Here is a tiny trained network, its code and every weight. The questions are about switching its units off for an input and a class, where a switched-off unit gives its printed mean instead of its output.

import numpy as np


def w(rows, s, z=0):
    codes = np.array(rows[::2]) - 128.0
    scale = np.full(codes.shape[1], s)
    scale[-1] = z or s
    return codes * scale


def norm(h):
    return h / np.sqrt((h * h).mean(-1, keepdims=True) + 1e-5)


def f(y):
    return y / 2 * (1 + np.tanh(0.7978845608 * (y + 0.044715 * y**3)))


def log_softmax(a):
    a = a - a.max(-1, keepdims=True)
    return a - np.log(np.exp(a).sum(-1, keepdims=True))


def net(x, mask):
    res = np.array(x, float).reshape(1, 6) / 4 @ E
    u = 0
    for l in range(3):
        y = f(norm(res) @ A[l][:, :-1].T + A[l][:, -1])
        res = res + np.where(mask[u : u + 9], y, B[l][:, -1]) @ B[l][:, :-1]
        u += 9
    return log_softmax(norm(res)[-1] @ U[:, :-1].T + U[:, -1])


A, B = {}, {}
E = w([
[113,217,158,80,171,228],'x0',
[130,128,129,128,130,129],'x1',
[127,125,128,128,127,131],'x2',
[77,88,253,145,202,100],'x3',
[33,152,74,192,153,133],'x4',
[125,126,127,126,123,128],'x5',
],0.006)
A[0] = w([
[157,153,92,63,91,153,61],'0.n1',
[177,99,28,182,49,98,108],'0.n2',
[93,166,127,109,121,194,135],'0.n3',
[118,49,167,158,194,52,101],'0.n4',
[90,142,209,115,173,169,29],'0.n5',
[125,186,97,69,99,196,83],'0.n6',
[134,137,129,99,92,126,145],'0.n7',
[37,172,60,254,168,138,254],'0.n8',
[102,120,139,148,162,94,63],'0.n9',
],0.0066,0.0037)
B[0] = w([
[126,69,143,238,149,162,149],'0.n1',
[70,124,141,2,245,63,217],'0.n2',
[157,170,140,117,142,188,153],'0.n3',
[157,150,139,221,18,145,196],'0.n4',
[91,94,177,22,187,119,154],'0.n5',
[165,144,91,239,109,150,164],'0.n6',
[134,116,150,173,151,113,140],'0.n7',
[19,159,79,104,29,167,253],'0.n8',
[136,92,160,152,118,149,129],'0.n9',
],0.005,0.0061)
A[1] = w([
[166,181,85,160,84,192,128],'1.n1',
[200,79,142,151,132,35,145],'1.n2',
[99,65,167,232,82,95,131],'1.n3',
[66,76,125,175,147,100,10],'1.n4',
[161,105,65,134,104,94,93],'1.n5',
[163,96,72,100,140,94,106],'1.n6',
[218,83,108,52,187,80,2],'1.n7',
[254,142,83,141,162,136,110],'1.n8',
[236,174,164,99,200,206,92],'1.n9',
],0.008,0.0036)
B[1] = w([
[192,133,107,167,169,142,206],'1.n1',
[144,156,155,53,137,235,251],'1.n2',
[168,147,74,151,52,165,252],'1.n3',
[97,136,97,169,91,133,143],'1.n4',
[58,135,177,131,157,128,167],'1.n5',
[48,87,183,127,151,135,174],'1.n6',
[47,194,176,167,139,235,207],'1.n7',
[101,1,134,168,194,134,200],'1.n8',
[115,65,112,190,119,21,244],'1.n9',
],0.0077,0.0036)
A[2] = w([
[141,175,95,110,102,167,157],'2.n1',
[83,122,74,121,127,69,80],'2.n2',
[122,97,167,80,166,73,93],'2.n3',
[65,169,124,87,130,127,87],'2.n4',
[119,107,127,154,111,124,18],'2.n5',
[177,114,173,129,153,151,116],'2.n6',
[245,127,140,109,96,143,22],'2.n7',
[88,119,149,106,175,181,3],'2.n8',
[158,125,165,101,157,98,61],'2.n9',
],0.012,0.0026)
B[2] = w([
[198,175,176,110,167,130,210],'2.n1',
[218,145,130,80,129,48,208],'2.n2',
[110,255,134,154,97,131,210],'2.n3',
[155,16,158,115,190,110,254],'2.n4',
[122,122,97,147,107,133,125],'2.n5',
[155,136,78,132,143,57,198],'2.n6',
[204,12,196,52,149,126,193],'2.n7',
[57,97,158,137,109,159,217],'2.n8',
[150,198,126,187,110,66,150],'2.n9',
],0.0073,0.0041)
U = w([
[26,94,181,81,183,201,254],'0',
[109,116,34,21,159,11,93],'1',
[241,83,196,82,85,160,73],'2',
[101,159,74,191,8,128,164],'3',
[198,56,84,223,218,89,130],'4',
[172,243,42,121,183,230,77],'5',
[130,244,200,172,149,20,72],'6',
],0.015,0.0028)

Each question gives the input, the list of numbers given to net, and the class t.
The units are the neurons (one row each of A and B). Each row of codes is followed by its name. A weight is (code - 128) times the scale printed after its matrix; where a second scale follows, it is the last column's (A, B and U).
mask holds one flag per neuron, layer by layer. A switched-off neuron (its flag False) gives its mean, the last column of its row in B, instead of its output. The means were averaged over made-up inputs and are rounded, as every weight is.
A unit's drop is (log p(t) with every unit on - log p(t) with that unit switched off) / (log p(t) with every unit on - log p(t) with every unit switched off).
most important unit: the unit with the biggest drop
k most important neurons: the k neurons with the biggest drops, biggest first
k most important neurons of layer l: the k neurons of layer l with the biggest drops, biggest first
drop when u is switched off: that unit's drop, to one decimal
input [1,7,4,1,-8,2], class 6: 3 most important neurons => (1.n9 1.n3 0.n4)
input [-7,5,7,-7,1,5], class 1: most important unit => 2.n2
input [-6,-7,8,8,-1,1], class 2: 3 most important neurons => (0.n8 2.n7 1.n2)
input [3,8,7,0,8,-3], class 5: 4 most important neurons => (0.n2 1.n6 2.n1 1.n8)
input [0,-6,3,-7,-7,5], class 0: 2 most important neurons of layer 0 => (0.n2 0.n4)
input [-4,5,-2,5,0,-4], class 2: 2 most important neurons => (2.n7 0.n8)
input [-1,4,-2,1,0,7], class 2: 2 most important neurons => (2.n7 0.n8)
input [-6,-4,8,0,5,-7], class 1: 2 most important neurons => (0.n2 2.n2)
input [-4,4,2,4,-1,-1], class 2: 2 most important neurons => (2.n7 0.n8)
input [8,-8,4,-5,0,4], class 4: 2 most important neurons of layer 1 => (1.n1 1.n9)
input [7,-1,-3,1,-7,6], class 6: 2 most important neurons of layer 0 => (0.n4 0.n5)
input [0,-3,2,-6,-3,5], class 0: drop when 0.n2 is switched off => 0.6
input [-2,5,-1,0,1,0], class 1: drop when 0.n2 is switched off => 0.8
input [1,2,-8,-8,-2,-8], class 4: most important unit => 0.n6
input [5,-8,-4,8,-1,1], class 6: drop when 0.n8 is switched off => 0.2
